Below is a small trained network, with its code and all its weights. Each question gives an input and a target symbol and asks what happens when units are switched off, that is, made to give their printed mean instead of their output.

import numpy as np


def w(rows, s, z=0):
    codes = np.array(rows[::2]) - 128.0
    scale = np.full(codes.shape[1], s)
    scale[-1] = z or s
    return codes * scale


def norm(h):
    return h / np.sqrt((h * h).mean(-1, keepdims=True) + 1e-5)


def softmax(a):
    e = np.exp(a - a.max(-1, keepdims=True))
    return e / e.sum(-1, keepdims=True)


def log_softmax(a):
    a = a - a.max(-1, keepdims=True)
    return a - np.log(np.exp(a).sum(-1, keepdims=True))


def net(x, mask):
    ids = ['γζμφψω'.index(c) for c in x.split()]
    T = len(ids)
    res = E[ids] + P[:T]
    u = 0
    for l in range(3):
        r = norm(res)
        for j in range(2):
            rows = slice(2 * j, 2 * j + 2)
            q, k, v = (r @ M[l][rows].T for M in (Q, K, V))
            z = softmax(np.where(np.tri(T) > 0, q @ k.T / 2**0.5, -1e9)) @ v
            o = O[l][rows]
            res = res + np.where(mask[u + j], z, o[:, -1]) @ o[:, :-1]
        u += 2
    return log_softmax(norm(res)[-1] @ U[:, :-1].T + U[:, -1])


Q, K, V, O = {}, {}, {}, {}
E = w([
[87,131,102,101,186,118],'γ',
[86,148,12,185,183,98],'ζ',
[158,218,195,165,113,166],'μ',
[191,98,60,199,253,109],'φ',
[151,38,189,54,167,191],'ψ',
[80,152,105,102,94,212],'ω',
],0.016)
P = w([
[110,161,167,149,241,131],'0',
[139,138,163,125,138,29],'1',
[110,103,157,146,130,111],'2',
[154,176,145,134,191,252],'3',
[152,194,167,56,40,61],'4',
[145,114,138,141,151,110],'5',
],0.012)
Q[0] = w([
[167,182,132,110,210,246],'L0H0',
[66,45,146,161,117,140],'L0H0',
[159,134,122,72,76,57],'L0H1',
[154,115,158,135,171,37],'L0H1',
],0.011)
K[0] = w([
[208,147,88,20,70,2],'L0H0',
[46,28,110,122,167,90],'L0H0',
[177,125,189,201,99,101],'L0H1',
[177,30,106,135,149,20],'L0H1',
],0.0084)
V[0] = w([
[103,74,18,56,135,154],'L0H0',
[102,254,200,76,119,104],'L0H0',
[110,157,131,150,183,118],'L0H1',
[139,108,131,164,144,96],'L0H1',
],0.0086)
O[0] = w([
[28,54,113,125,254,182,36],'L0H0',
[78,197,217,184,152,30,181],'L0H0',
[168,197,144,37,153,158,253],'L0H1',
[119,193,116,48,58,84,175],'L0H1',
],0.0096,0.0052)
Q[1] = w([
[120,35,115,94,87,81],'L1H0',
[93,72,98,143,99,77],'L1H0',
[197,212,207,19,146,143],'L1H1',
[149,96,112,122,189,255],'L1H1',
],0.009)
K[1] = w([
[72,104,167,173,118,255],'L1H0',
[71,60,126,200,131,176],'L1H0',
[189,55,227,81,15,121],'L1H1',
[138,91,55,38,97,29],'L1H1',
],0.0081)
V[1] = w([
[43,103,106,141,100,159],'L1H0',
[8,143,68,57,49,50],'L1H0',
[127,105,170,35,97,60],'L1H1',
[81,254,28,160,92,102],'L1H1',
],0.0095)
O[1] = w([
[134,219,89,146,144,27,1],'L1H0',
[112,254,119,70,212,183,45],'L1H0',
[74,148,198,73,139,67,137],'L1H1',
[186,179,97,252,250,136,160],'L1H1',
],0.0088,0.0082)
Q[2] = w([
[128,86,37,237,194,118],'L2H0',
[42,173,107,220,194,196],'L2H0',
[85,101,166,205,34,117],'L2H1',
[107,45,67,235,60,1],'L2H1',
],0.0076)
K[2] = w([
[79,176,67,135,123,176],'L2H0',
[118,165,77,172,102,39],'L2H0',
[82,106,151,136,164,149],'L2H1',
[2,146,159,98,41,206],'L2H1',
],0.0094)
V[2] = w([
[111,155,255,169,145,201],'L2H0',
[214,102,157,54,112,174],'L2H0',
[71,139,108,172,84,184],'L2H1',
[157,67,195,168,123,149],'L2H1',
],0.0072)
O[2] = w([
[150,62,179,113,108,64,187],'L2H0',
[134,147,160,122,192,8,205],'L2H0',
[81,154,106,160,167,58,48],'L2H1',
[112,181,206,139,158,147,254],'L2H1',
],0.011,0.0035)
U = w([
[83,157,158,106,195,111,31],'γ',
[122,179,47,163,109,134,250],'ζ',
[182,189,149,191,45,71,206],'μ',
[255,57,134,146,91,177,35],'φ',
[98,66,129,109,35,77,219],'ψ',
[61,72,159,246,113,114,124],'ω',
],0.0082,0.0022)

Each question gives the input, a string of symbols that net reads in full, and the target symbol t.
The units are the heads (2 rows each of Q, K, V and O). Each row of codes is followed by its name. A weight is (code - 128) times the scale printed after its matrix; where a second scale follows, it is the last column's (O and U).
mask holds one flag per head, layer by layer. A switched-off head (its flag False) gives its mean, the last column of its rows in O, instead of its output. The means were averaged over made-up inputs and are rounded, as every weight is.
A unit's drop is (log p(t) with every unit on - log p(t) with that unit switched off) / (log p(t) with every unit on - log p(t) with every unit switched off).
The circuit of an input: a set's keep is (log p(t) with only the set's units on - log p(t) with every unit switched off) / (log p(t) with every unit on - log p(t) with every unit switched off). Starting from all 6 units, units are removed one at a time, each time the one whose removal leaves the highest keep (on an exact tie, the one counted first), for as long as the keep stays at least 0.8.
units of the circuit, in order: the units of the circuit, biggest drop first
unit that matters most: the unit with the biggest drop
which heads matter: for each layer, one digit per head in row order, 1 if its drop is at least 0.15 and else 0, layers parted by /
drop of u: that unit's drop, to one decimal
input ω φ φ φ γ, target γ: units of the circuit, in order : [L0H0; L1H0]
input φ ω φ ζ, target ω: which heads matter : 11 / 00 / 00
input φ φ ζ, target ζ: units of the circuit, in order : [L2H0]
input φ φ φ φ γ, target γ: units of the circuit, in order : [L2H0; L1H1; L0H0]
input ψ μ γ φ, target μ: which heads matter : 10 / 00 / 00
input γ φ φ φ ζ, target ζ: units of the circuit, in order : [L0H0; L2H0]
input φ ζ φ, target ζ: units of the circuit, in order : [L2H0; L0H0; L1H0]
input μ ψ μ μ, target ψ: which heads matter : 00 / 01 / 00
input μ μ φ, target μ: which heads matter : 11 / 00 / 00
input ζ γ ψ ω, target γ: which heads matter : 01 / 11 / 00
input φ ω φ ψ, target ω: units of the circuit, in order : [L0H1; L0H0]
input φ γ ψ ω, target γ: units of the circuit, in order : [L1H0; L1H1; L0H1]
input φ ζ μ γ, target ζ: units of the circuit, in order : [L2H0; L1H0]
input γ φ φ μ φ ψ, target ψ: unit that matters most : L1H1
input ψ μ φ ψ, target μ: drop of L0H0 : 0.9
input ψ γ φ γ μ ω, target ω: drop of L0H1 : 1.2
input ω μ φ ψ, target μ: drop of L0H0 : 1.0
